Below is a small trained network, with its code and all its weights. Each question gives an input and a class and asks what happens when units are switched off, that is, made to give their printed mean instead of their output.

import numpy as np


def w(rows, s, z=0):
    codes = np.array(rows[::2]) - 128.0
    scale = np.full(codes.shape[1], s)
    scale[-1] = z or s
    return codes * scale


def norm(h):
    return h / np.sqrt((h * h).mean(-1, keepdims=True) + 1e-5)


def f(y):
    return np.maximum(y, 0)


def log_softmax(a):
    a = a - a.max(-1, keepdims=True)
    return a - np.log(np.exp(a).sum(-1, keepdims=True))


def net(x, mask):
    res = np.array(x, float).reshape(1, 4) / 4 @ E
    u = 0
    for l in range(2):
        y = f(norm(res) @ A[l][:, :-1].T + A[l][:, -1])
        res = res + np.where(mask[u : u + 4], y, B[l][:, -1]) @ B[l][:, :-1]
        u += 4
    return log_softmax(norm(res)[-1] @ U[:, :-1].T + U[:, -1])


A, B = {}, {}
E = w([
[190,183,164,120,96,139,160,132,42,123,92,168],'x0',
[55,128,112,129,238,131,83,127,159,149,106,232],'x1',
[105,49,70,121,143,63,48,154,96,102,249,90],'x2',
[243,201,33,141,170,114,136,75,211,139,125,176],'x3',
],0.013)
A[0] = w([
[15,99,184,127,173,131,104,138,104,133,114,170,142],'L0N0',
[70,149,167,127,199,134,115,128,117,133,68,252,2],'L0N1',
[101,105,57,129,199,113,78,136,106,127,202,170,174],'L0N2',
[43,96,84,131,191,130,98,130,176,137,160,142,152],'L0N3',
],0.034,0.0065)
B[0] = w([
[30,24,132,84,87,115,115,143,162,117,197,51,244],'L0N0',
[120,162,128,197,102,204,156,114,15,218,1,107,245],'L0N1',
[127,91,82,115,26,63,158,70,170,138,206,245,254],'L0N2',
[105,99,148,164,239,85,86,136,169,78,82,157,242],'L0N3',
],0.016,0.031)
A[1] = w([
[162,176,109,158,208,143,136,113,252,118,83,158,253],'L1N0',
[213,200,58,156,135,162,131,112,84,166,94,148,141],'L1N1',
[188,102,71,133,142,54,58,147,50,86,245,138,223],'L1N2',
[177,126,164,138,79,131,123,161,37,97,175,18,114],'L1N3',
],0.039,0.0036)
B[1] = w([
[130,178,154,87,4,135,138,119,214,116,151,130,193],'L1N0',
[165,130,155,115,240,52,127,145,139,51,157,177,242],'L1N1',
[101,76,113,151,36,96,105,89,254,84,150,144,253],'L1N2',
[122,153,148,124,54,177,192,116,78,186,118,108,248],'L1N3',
],0.022,0.03)
U = w([
[90,132,110,39,153,179,109,181,163,151,174,38,33],'0',
[51,61,134,180,187,143,116,101,96,173,31,108,108],'1',
[169,146,102,78,178,180,53,124,124,183,153,103,1],'2',
[196,133,46,83,153,195,48,119,113,145,121,131,32],'3',
[198,221,199,104,181,124,189,115,89,124,68,178,149],'4',
[136,101,137,93,116,50,119,88,246,62,177,191,227],'5',
[82,110,147,115,22,201,176,97,76,216,111,66,183],'6',
[165,169,79,120,180,161,70,137,138,169,150,69,48],'7',
],0.013,0.0065)

Each question gives the input, the list of numbers given to net, and the class t.
The units are the neurons (one row each of A and B). Each row of codes is followed by its name. A weight is (code - 128) times the scale printed after its matrix; where a second scale follows, it is the last column's (A, B and U).
mask holds one flag per neuron, layer by layer. A switched-off neuron (its flag False) gives its mean, the last column of its row in B, instead of its output. The means were averaged over made-up inputs and are rounded, as every weight is.
A unit's drop is (log p(t) with every unit on - log p(t) with that unit switched off) / (log p(t) with every unit on - log p(t) with every unit switched off).
The circuit of an input: a set's keep is (log p(t) with only the set's units on - log p(t) with every unit switched off) / (log p(t) with every unit on - log p(t) with every unit switched off). Starting from all 8 units, units are removed one at a time, each time the one whose removal leaves the highest keep (on an exact tie, the one counted first), for as long as the keep stays at least 0.8.
circuit, biggest first: the units of the circuit, biggest drop first
k most important neurons: the k neurons with the biggest drops, biggest first
top k neurons in layer l: the k neurons of layer l with the biggest drops, biggest first
input [-8,8,-4,-1], class 1: circuit, biggest first : (L0N1; L0N3)
input [-7,4,-2,-8], class 1: top neuron in layer 0 : (L0N3)
input [3,-4,-7,-6], class 6: top 2 neurons in layer 0 : (L0N3; L0N2)
input [6,-2,-5,-2], class 4: circuit, biggest first : (L0N0; L1N2)
input [3,-8,7,-7], class 6: circuit, biggest first : (L0N2; L1N3)
input [-7,5,-3,-6], class 1: 2 most important neurons : (L0N3; L0N1)
input [7,-4,0,1], class 4: 4 most important neurons : (L0N2; L0N0; L0N3; L1N1)
input [1,8,-3,-2], class 6: 3 most important neurons : (L0N0; L0N1; L1N1)
input [-5,8,-7,8], class 4: 2 most important neurons : (L0N1; L1N2)
input [2,4,-5,1], class 4: circuit, biggest first : (L1N1; L0N1)
input [1,-4,5,-4], class 6: 3 most important neurons : (L0N3; L0N2; L1N1)
input [8,4,-6,-2], class 4: circuit, biggest first : (L0N1; L1N1)
input [-6,6,-3,-8], class 1: circuit, biggest first : (L0N3; L0N1)
input [-1,8,1,-3], class 1: circuit, biggest first : (L0N1; L0N3)
input [7,-5,5,-3], class 6: 3 most important neurons : (L0N2; L0N3; L1N3)
input [3,8,1,0], class 1: 2 most important neurons : (L0N1; L0N3)
input [-5,-3,-5,-2], class 6: 2 most important neurons : (L0N1; L1N1)
input [-4,-7,-1,0], class 6: 2 most important neurons : (L0N1; L0N2)
input [7,6,2,6], class 4: 2 most important neurons : (L0N1; L1N2)
input [-1,-5,5,-7], class 6: top 2 neurons in layer 1 : (L1N3; L1N1)
input [4,5,-8,3], class 4: top neuron in layer 1 : (L1N1)
input [1,-5,3,-7], class 6: top 2 neurons in layer 0 : (L0N2; L0N3)
input [-3,8,-5,3], class 1: top neuron in layer 0 : (L0N1)
input [-6,6,-6,5], class 4: 3 most important neurons : (L0N1; L1N2; L0N0)
input [-4,-4,-4,-8], class 6: 2 most important neurons : (L0N2; L0N3)
